Below are the code and all the weights of a small trained network. Each question names an input and a class and asks about switching units off, where a switched-off unit gives its printed mean instead of its output.

import numpy as np


def w(rows, s, z=0):
    codes = np.array(rows[::2]) - 128.0
    scale = np.full(codes.shape[1], s)
    scale[-1] = z or s
    return codes * scale


def f(y):
    return np.maximum(y, 0)


def log_softmax(a):
    a = a - a.max(-1, keepdims=True)
    return a - np.log(np.exp(a).sum(-1, keepdims=True))


def net(x, mask):
    res = np.array(x, float).reshape(1, 2) / 4 @ E
    y = f(res @ A[0][:, :-1].T + A[0][:, -1])
    res = res + np.where(mask, y, B[0][:, -1]) @ B[0][:, :-1]
    return log_softmax(res[-1] @ U[:, :-1].T + U[:, -1])


A, B = {}, {}
E = w([
[205,33,148,104,31,145],'x0',
[9,25,16,203,59,150],'x1',
],0.012)
A[0] = w([
[110,198,128,108,216,120,134],'n0',
[156,129,110,158,147,180,83],'n1',
[197,171,159,104,124,116,210],'n2',
[92,186,117,125,168,108,1],'n3',
[169,86,126,108,90,85,26],'n4',
[250,69,180,85,76,150,151],'n5',
[213,160,214,94,170,128,19],'n6',
],0.014,0.0089)
B[0] = w([
[91,117,174,171,203,143,211],'n0',
[129,128,123,162,110,71,128],'n1',
[145,37,137,116,159,117,229],'n2',
[116,191,89,181,109,250,159],'n3',
[115,182,74,190,156,164,155],'n4',
[71,156,166,173,206,155,249],'n5',
[132,155,21,108,45,156,232],'n6',
],0.021)
U = w([
[113,194,178,172,204,159,95],'0',
[106,34,45,115,124,150,115],'1',
[113,63,208,123,206,108,250],'2',
[226,149,158,41,64,71,90],'3',
[192,118,171,62,121,78,86],'4',
[184,165,181,17,49,59,90],'5',
[253,155,156,76,79,39,91],'6',
],0.012,0.016)

Each question gives the input, the list of numbers given to net, and the class t.
The units are the neurons (one row each of A and B). Each row of codes is followed by its name. A weight is (code - 128) times the scale printed after its matrix; where a second scale follows, it is the last column's (A, B and U).
mask holds one flag per neuron, in row order. A switched-off neuron (its flag False) gives its mean, the last column of its row in B, instead of its output. The means were averaged over made-up inputs and are rounded, as every weight is.
A unit's drop is (log p(t) with every unit on - log p(t) with that unit switched off) / (log p(t) with every unit on - log p(t) with every unit switched off).
The circuit of an input: a set's keep is (log p(t) with only the set's units on - log p(t) with every unit switched off) / (log p(t) with every unit on - log p(t) with every unit switched off). Starting from all 7 units, units are removed one at a time, each time the one whose removal leaves the highest keep (on an exact tie, the one counted first), for as long as the keep stays at least 0.8.
circuit, biggest first: the units of the circuit, biggest drop first
most important unit: the unit with the biggest drop
top k neurons: the k neurons with the biggest drops, biggest first
drop of u: that unit's drop, to one decimal
input [4,1], class 0: most important unit	n2
input [5,5], class 0: top 2 neurons	[n6 n2]
input [6,6], class 0: top 2 neurons	[n6 n2]
input [4,-5], class 1: top 2 neurons	[n6 n2]
input [3,3], class 2: top 2 neurons	[n6 n3]
input [-3,1], class 2: top 3 neurons	[n6 n5 n4]
input [-3,-3], class 2: top 2 neurons	[n0 n5]
input [7,-1], class 0: top 2 neurons	[n5 n4]
input [-4,-6], class 1: top 2 neurons	[n6 n5]
input [7,6], class 0: top 3 neurons	[n6 n2 n4]
input [-1,3], class 2: top 4 neurons	[n6 n3 n4 n5]
input [1,1], class 2: top 2 neurons	[n6 n3]
input [8,7], class 0: circuit, biggest first	[n6 n2]
input [2,-3], class 2: most important unit	n5
input [4,2], class 0: drop of n2	2.2
input [0,-6], class 1: drop of n2	0.1
input [2,-4], class 1: drop of n2	0.3
